[[132 126 133 120 124]
 [127 126 125 130 133]
 [129 130 130 127 124]
 [132 124 131 122 130]
 [132 133 137 125 134]
 [128 128 128 128 129]
 [128 134 132 131 134]
 [126 132 128 132 129]
 [128 131 129 131 133]
 [121 104 105 121 101]
 [126 125 124 129 126]
 [130 130 131 129 136]
 [130 129 131 127 130]
 [130 133 135 127 129]
 [131 125 131 122 123]]
Counting starts at 1.
Find the entry directly above the largest entry.
A: 131
Find the entry directly below the smallest entry.
A: 126
The bottom entry of the column that holds the smallest entry -> 123
Find the entry just left of 120.
A: 133
Find the maximum.
A: 137
Find the entry at row 1, column 1.
A: 132
The entry just left of the smallest entry -> 121
Find the minimum.
A: 101
The top-right entry is 124
Find the entry in row 2 and column 1.
A: 127
The entry just left of the centre entry -> 132
The entry at row 2, column 3 -> 125
The entry at row 3, column 2 is 130
Find the bottom-left entry.
A: 131
The bottom entry of the column that holds the largest entry -> 131
The entry at row 3, column 1: 129
The entry just right of the centre entry -> 132
Find the entry in row 1 and column 2.
A: 126
Find the entry in row 2 and column 2.
A: 126
The entry in row 3 and column 3 is 130
Find the entry just right of the largest entry.
A: 125
Find the entry directly below the centre entry.
A: 129

[[130 124 136 123 135 136 119 137 137 137 117 120 136 126 141]
 [125 131 127 139 119 133 136 106 123 116 126 129 113 129 140]
 [127 130 130 139 117 129 135 104 127 121 121 130 110 131 141]
 [123 120 138 132 114 128 120 136 132 138 146 136 115 129 142]
 [129 123 138 122 136 134 118 139 137 135 117 121 135 125 143]
 [126 119 136 130 116 126 120 136 132 141 143 136 115 130 142]
 [150 127 128 128 123 140 134 122 140 134 122 124 127 130 132]
 [148 126 129 129 124 138 133 121 140 134 122 124 127 130 133]
 [121 117 139 131 116 127 116 134 131 140 146 136 115 128 139]
 [126 130 132 142 123 130 135 109 123 120 125 128 110 134 141]]
What is the smallest entry in the first column?
Answer: 121
The second entry from the end, reading row by row is 134
What is the top entry of the column that holds the smallest entry?
Answer: 137
The largest entry in the first column -> 150
The last entry, reading row by row is 141
The first entry in reading order: 130
The entry in the top-right corner -> 141
What is the first entry of the smallest entry's row?
Answer: 127
The second smallest entry is 106
What is the bottom entry of the column that holds the smallest entry?
Answer: 109
What is the fifth entry from the end, reading row by row?
Answer: 125
What is the entry directly below the smallest entry?
Answer: 136
The fifth entry, reading row by row -> 135
The entry directly below the largest entry -> 148
The bottom-left entry -> 126
What is the 4th entry, reading row by row?
Answer: 123
What is the last entry of the smallest entry's row?
Answer: 141
The entry just left of the smallest entry -> 135
What is the smallest entry in the last column?
Answer: 132
The second entry on the main diagonal -> 131
The largest entry in the last column is 143
The entry directly above the largest entry: 126
What is the smallest entry in the first row?
Answer: 117
What is the entry just right of the largest entry?
Answer: 127
The entry just right of the smallest entry -> 127
What is the second entry on the diagonal from the top-right corner?
Answer: 129
The 3rd entry from the end, reading row by row: 110

Questions about the array below.
1) The entry in the top-right corner?
2) The largest entry in the first row?
3) The last entry, reading row by row?
4) The entry in the bottom-left corner?
5) The smallest entry in the first column?
6) The 1st entry on the main diagonal?
7) The entry just left of the largest entry?
8) The fifth entry from the end, reading row by row?
134  127  108  137  151  109  152  119  140  123  127  121
145  132  104  115  150  133  125  151  106  129  128  140
129  126  124  128  132  125  133  130  129  130  128  128
128  128  127  128  129  128  129  128  128  128  128  128
128  128  127  128  129  128  128  129  128  128  128  128
115  124  153  129  101  136  118  124  134  134  129  125
143  143  113  117  144  141  106  139  101  113  128  142
129  143  131  131  131  134  109  114  121  106  128  130
1) 121
2) 152
3) 130
4) 129
5) 115
6) 134
7) 124
8) 114

x =
139,134,135,126,120,129,137
142,136,136,124,120,126,137
135,124,129,138,117,133,135
137,127,135,153,113,127,136
125,112,120,131,120,137,126
123,111,117,127,121,137,124
124,130,121,117,140,133,116
137,136,136,128,127,125,137
121,111,119,129,119,138,125
136,134,137,129,122,124,134
133,145,136,129,132,120,133
137,135,136,127,124,127,135
123,112,120,128,121,139,125
118,129,131,138,129,119,127
Rows and columns are numbered from 1.
Give the entry in row 1 and column 2.
Answer: 134
Give the entry at row 1, column 1.
Answer: 139
The maximum: 153
Give the entry at row 3, column 1.
Answer: 135
Give the bottom entry of the column that holds the largest entry.
Answer: 138
The top entry of the column that holds the largest entry -> 126
The entry directly below the largest entry is 131
The entry in row 3 and column 3 is 129
The entry in the top-right corner: 137
Give the entry at row 2, column 1.
Answer: 142
The entry at row 1, column 3: 135
The entry directly above 145 is 134
Give the entry in row 2 and column 3.
Answer: 136
The entry directly above the largest entry: 138
The entry just left of the largest entry: 135
The entry in the bottom-right corner is 127
Give the entry in row 3 and column 2.
Answer: 124
Give the bottom-left entry.
Answer: 118

[[113 106 132 135 125 146 111 122 122]
 [110 137 123 113 150 136 108 106 147]
 [107 139 107 146 125 122 126 150 123]
 [145 113 135 110 110 116 124 144 147]
 [141 127 147 133 132 133 148 120 149]
 [114 149 110 138 134 114 135 147 146]
 [131 118 109 141 132 123 118 120 133]
 [147 132 143 126 147 131 149 146 128]
 [129 133 145 131 132 149 114 109 108]
 [148 112 130 143 134 138 131 118 111]
 [115 106 116 111 144 107 107 140 110]]
Indices start at 1.
Read off the entry at row 3, column 1.
107
The entry directly above the centre entry is 132
The entry in row 1 and column 2 is 106
The entry directly below the centre entry -> 132
The entry at row 2, column 2 is 137
Read off the top-right entry.
122
Read off the bottom-right entry.
110
Read off the entry at row 1, column 3.
132
Read off the bottom-left entry.
115
Read off the entry in the top-left corner.
113
The entry in row 2 and column 1: 110
The entry just left of the centre entry is 138
Read off the entry at row 2, column 3.
123
Read off the entry at the centre.
134
Read off the entry at row 3, column 2.
139
The entry directly above 127 is 113
